Below is a small trained network, with its code and all its weights. Each question gives an input and a class and asks what happens when units are switched off, that is, made to give their printed mean instead of their output.

import numpy as np


def w(rows, s, z=0):
    codes = np.array(rows[::2]) - 128.0
    scale = np.full(codes.shape[1], s)
    scale[-1] = z or s
    return codes * scale


def norm(h):
    return h / np.sqrt((h * h).mean(-1, keepdims=True) + 1e-5)


def f(y):
    return y / 2 * (1 + np.tanh(0.7978845608 * (y + 0.044715 * y**3)))


def log_softmax(a):
    a = a - a.max(-1, keepdims=True)
    return a - np.log(np.exp(a).sum(-1, keepdims=True))


def net(x, mask):
    res = np.array(x, float).reshape(1, 6) / 4 @ E
    u = 0
    for l in range(3):
        y = f(norm(res) @ A[l][:, :-1].T + A[l][:, -1])
        res = res + np.where(mask[u : u + 4], y, B[l][:, -1]) @ B[l][:, :-1]
        u += 4
    return log_softmax(norm(res)[-1] @ U[:, :-1].T + U[:, -1])


A, B = {}, {}
E = w([
[1,203,162,96,196,82],'x0',
[155,184,173,110,79,118],'x1',
[124,90,110,120,196,130],'x2',
[104,78,187,50,177,134],'x3',
[81,118,96,97,141,148],'x4',
[139,181,58,178,74,112],'x5',
],0.007)
A[0] = w([
[155,146,95,2,188,128,165],'0.n0',
[57,44,159,95,134,215,143],'0.n1',
[106,150,121,101,243,143,246],'0.n2',
[93,111,197,139,69,84,158],'0.n3',
],0.0069,0.0012)
B[0] = w([
[88,169,143,91,78,160,194],'0.n0',
[171,110,149,118,134,45,221],'0.n1',
[138,181,180,198,44,190,253],'0.n2',
[2,27,211,124,160,231,171],'0.n3',
],0.0058,0.0035)
A[1] = w([
[83,255,108,163,88,91,64],'1.n0',
[138,196,184,151,71,148,176],'1.n1',
[73,105,42,28,63,213,137],'1.n2',
[57,145,175,173,171,86,253],'1.n3',
],0.008,0.0016)
B[1] = w([
[100,187,85,73,140,132,255],'1.n0',
[103,2,65,195,219,142,219],'1.n1',
[191,91,120,207,116,181,155],'1.n2',
[35,152,175,116,148,182,238],'1.n3',
],0.0068,0.0056)
A[2] = w([
[253,59,193,58,131,195,5],'2.n0',
[165,22,174,98,88,149,69],'2.n1',
[135,168,33,127,132,129,178],'2.n2',
[216,49,167,122,156,207,76],'2.n3',
],0.0063,0.0018)
B[2] = w([
[81,143,97,168,168,87,254],'2.n0',
[114,104,12,125,130,1,228],'2.n1',
[177,62,140,93,180,105,208],'2.n2',
[84,86,110,93,91,65,247],'2.n3',
],0.0092,0.003)
U = w([
[131,78,96,157,85,83,168],'0',
[62,174,83,65,143,60,203],'1',
[51,176,181,146,155,242,91],'2',
[104,147,255,57,129,164,9],'3',
[252,170,132,160,86,177,160],'4',
],0.009,0.0012)

Each question gives the input, the list of numbers given to net, and the class t.
The units are the neurons (one row each of A and B). Each row of codes is followed by its name. A weight is (code - 128) times the scale printed after its matrix; where a second scale follows, it is the last column's (A, B and U).
mask holds one flag per neuron, layer by layer. A switched-off neuron (its flag False) gives its mean, the last column of its row in B, instead of its output. The means were averaged over made-up inputs and are rounded, as every weight is.
A unit's drop is (log p(t) with every unit on - log p(t) with that unit switched off) / (log p(t) with every unit on - log p(t) with every unit switched off).
The circuit of an input: a set's keep is (log p(t) with only the set's units on - log p(t) with every unit switched off) / (log p(t) with every unit on - log p(t) with every unit switched off). Starting from all 12 units, units are removed one at a time, each time the one whose removal leaves the highest keep (on an exact tie, the one counted first), for as long as the keep stays at least 0.8.
units of the circuit, in order: the units of the circuit, biggest drop first
most important unit: the unit with the biggest drop
k most important neurons: the k neurons with the biggest drops, biggest first
k most important neurons of layer l: the k neurons of layer l with the biggest drops, biggest first
input [-4,-7,-2,-2,2,4], class 4: units of the circuit, in order	(1.n1 2.n1 2.n0)
input [5,-3,8,5,-2,5], class 2: units of the circuit, in order	(0.n2 2.n1)
input [0,2,-4,5,0,5], class 0: most important unit	1.n2
input [-6,8,-4,5,-2,-5], class 1: units of the circuit, in order	(2.n1 2.n0)
input [-8,-2,2,2,5,-5], class 1: units of the circuit, in order	(2.n1 2.n0)
input [3,-2,0,-7,3,-5], class 2: units of the circuit, in order	(2.n1 0.n2)
input [-2,3,0,5,4,6], class 0: units of the circuit, in order	(1.n2 2.n3)
input [1,-4,-8,5,6,4], class 2: 3 most important neurons	(1.n1 2.n1 2.n3)
input [6,-7,7,4,3,5], class 2: 2 most important neurons	(0.n2 2.n1)
input [2,-4,4,3,2,0], class 3: 2 most important neurons of layer 2	(2.n0 2.n1)
input [2,2,0,6,7,3], class 2: 2 most important neurons	(1.n2 0.n2)
input [0,-7,6,-3,-7,8], class 4: 2 most important neurons of layer 1	(1.n1 1.n3)
input [-1,-2,-8,-5,7,5], class 4: 2 most important neurons of layer 1	(1.n2 1.n3)
input [-8,7,7,2,7,-1], class 1: most important neuron of layer 0	(0.n2)
input [0,-2,-1,8,-1,4], class 0: 2 most important neurons	(1.n0 0.n2)
input [-6,-8,3,2,-4,-2], class 1: 2 most important neurons of layer 1	(1.n1 1.n2)
input [6,-3,-2,3,7,3], class 2: 2 most important neurons of layer 1	(1.n2 1.n3)
input [4,4,-8,3,-3,4], class 2: 2 most important neurons of layer 0	(0.n3 0.n1)
input [-6,-6,5,7,-5,-5], class 1: 2 most important neurons of layer 1	(1.n1 1.n2)
input [5,3,-6,0,-3,0], class 2: most important neuron	(0.n3)
